Below is a small trained network, with its code and all its weights. Each question gives an input and a class and asks what happens when units are switched off, that is, made to give their printed mean instead of their output.

import numpy as np


def w(rows, s, z=0):
    codes = np.array(rows[::2]) - 128.0
    scale = np.full(codes.shape[1], s)
    scale[-1] = z or s
    return codes * scale


def norm(h):
    return h / np.sqrt((h * h).mean(-1, keepdims=True) + 1e-5)


def f(y):
    return np.maximum(y, 0)


def log_softmax(a):
    a = a - a.max(-1, keepdims=True)
    return a - np.log(np.exp(a).sum(-1, keepdims=True))


def net(x, mask):
    res = np.array(x, float).reshape(1, 2) / 4 @ E
    u = 0
    for l in range(4):
        y = f(norm(res) @ A[l][:, :-1].T + A[l][:, -1])
        res = res + np.where(mask[u : u + 8], y, B[l][:, -1]) @ B[l][:, :-1]
        u += 8
    return log_softmax(norm(res)[-1] @ U[:, :-1].T + U[:, -1])


A, B = {}, {}
E = w([
[150,9,155,135],'x0',
[251,163,213,105],'x1',
],0.0015)
A[0] = w([
[131,44,165,202,253],'0.n1',
[174,128,70,148,94],'0.n2',
[235,172,252,129,215],'0.n3',
[176,202,109,88,68],'0.n4',
[104,217,22,109,10],'0.n5',
[99,160,122,58,13],'0.n6',
[87,133,157,94,80],'0.n7',
[64,188,84,196,84],'0.n8',
],0.0017,0.0013)
B[0] = w([
[140,237,28,128,230],'0.n1',
[198,101,140,87,128],'0.n2',
[19,90,69,44,253],'0.n3',
[75,8,79,200,152],'0.n4',
[210,96,79,131,162],'0.n5',
[59,181,12,100,128],'0.n6',
[122,126,57,154,128],'0.n7',
[227,65,116,71,175],'0.n8',
],0.0018,0.0019)
A[1] = w([
[232,146,63,222,30],'1.n1',
[246,135,239,91,79],'1.n2',
[89,146,81,25,222],'1.n3',
[141,22,188,201,90],'1.n4',
[80,123,202,164,94],'1.n5',
[61,90,63,157,188],'1.n6',
[111,212,168,250,13],'1.n7',
[108,72,40,196,254],'1.n8',
],0.0024,0.00086)
B[1] = w([
[67,59,160,29,132],'1.n1',
[188,211,203,161,199],'1.n2',
[163,57,226,118,245],'1.n3',
[249,108,80,199,166],'1.n4',
[118,143,99,87,128],'1.n5',
[186,107,184,24,240],'1.n6',
[163,186,35,153,133],'1.n7',
[159,140,213,105,252],'1.n8',
],0.0018,0.0022)
A[2] = w([
[81,131,116,188,112],'2.n1',
[77,104,76,113,254],'2.n2',
[2,76,58,127,104],'2.n3',
[138,173,80,131,29],'2.n4',
[162,72,98,189,72],'2.n5',
[202,60,154,148,180],'2.n6',
[124,93,110,140,137],'2.n7',
[103,201,113,104,141],'2.n8',
],0.0047,0.00077)
B[2] = w([
[146,144,141,73,137],'2.n1',
[212,176,141,123,197],'2.n2',
[252,215,225,88,225],'2.n3',
[33,13,43,184,152],'2.n4',
[77,129,66,209,161],'2.n5',
[63,155,87,130,252],'2.n6',
[154,152,97,145,154],'2.n7',
[104,42,78,206,191],'2.n8',
],0.0029)
A[3] = w([
[132,35,141,78,89],'3.n1',
[76,214,50,158,124],'3.n2',
[107,68,35,217,255],'3.n3',
[137,175,193,133,88],'3.n4',
[154,102,60,179,155],'3.n5',
[95,4,176,74,17],'3.n6',
[167,39,113,159,51],'3.n7',
[175,86,150,137,152],'3.n8',
],0.0035,0.0011)
B[3] = w([
[53,105,73,114,167],'3.n1',
[128,50,79,204,172],'3.n2',
[197,178,57,228,251],'3.n3',
[214,148,77,107,181],'3.n4',
[80,123,73,255,196],'3.n5',
[89,103,100,60,168],'3.n6',
[67,124,72,198,166],'3.n7',
[88,229,84,112,171],'3.n8',
],0.0025,0.0027)
U = w([
[254,227,163,71,176],'0',
[126,131,57,248,206],'1',
[40,85,116,19,180],'2',
[90,84,219,158,2],'3',
[106,107,159,135,45],'4',
[95,138,153,135,63],'5',
[107,98,172,139,38],'6',
],0.0099,0.0061)

Each question gives the input, the list of numbers given to net, and the class t.
The units are the neurons (one row each of A and B). Each row of codes is followed by its name. A weight is (code - 128) times the scale printed after its matrix; where a second scale follows, it is the last column's (A, B and U).
mask holds one flag per neuron, layer by layer. A switched-off neuron (its flag False) gives its mean, the last column of its row in B, instead of its output. The means were averaged over made-up inputs and are rounded, as every weight is.
A unit's drop is (log p(t) with every unit on - log p(t) with that unit switched off) / (log p(t) with every unit on - log p(t) with every unit switched off).
k most important neurons: the k neurons with the biggest drops, biggest first
k most important neurons of layer l: the k neurons of layer l with the biggest drops, biggest first
drop of u: that unit's drop, to one decimal
input [-6,-7], class 0: most important neuron	[2.n3]
input [8,-8], class 0: 2 most important neurons	[2.n3; 2.n2]
input [-8,6], class 1: 3 most important neurons	[2.n3; 2.n8; 1.n6]
input [0,3], class 2: 2 most important neurons	[0.n3; 2.n3]
input [2,2], class 2: 2 most important neurons	[0.n3; 2.n3]
input [8,5], class 1: 2 most important neurons	[2.n3; 1.n4]
input [-4,1], class 1: 2 most important neurons	[1.n6; 1.n8]
input [7,6], class 1: 2 most important neurons	[2.n3; 1.n6]
input [-8,5], class 1: 2 most important neurons	[2.n3; 2.n8]
input [-2,3], class 2: 2 most important neurons of layer 0	[0.n3; 0.n4]
input [1,-1], class 2: 2 most important neurons of layer 2	[2.n3; 2.n2]
input [-7,6], class 1: 3 most important neurons of layer 1	[1.n6; 1.n8; 1.n7]
input [2,3], class 2: 2 most important neurons	[0.n3; 2.n3]
input [3,-2], class 2: 2 most important neurons	[1.n6; 0.n1]
input [4,-4], class 0: most important neuron of layer 0	[0.n1]
input [1,-2], class 2: drop of 2.n3	0.4
input [-1,3], class 2: drop of 0.n3	1.0
input [-2,0], class 2: drop of 2.n3	0.5
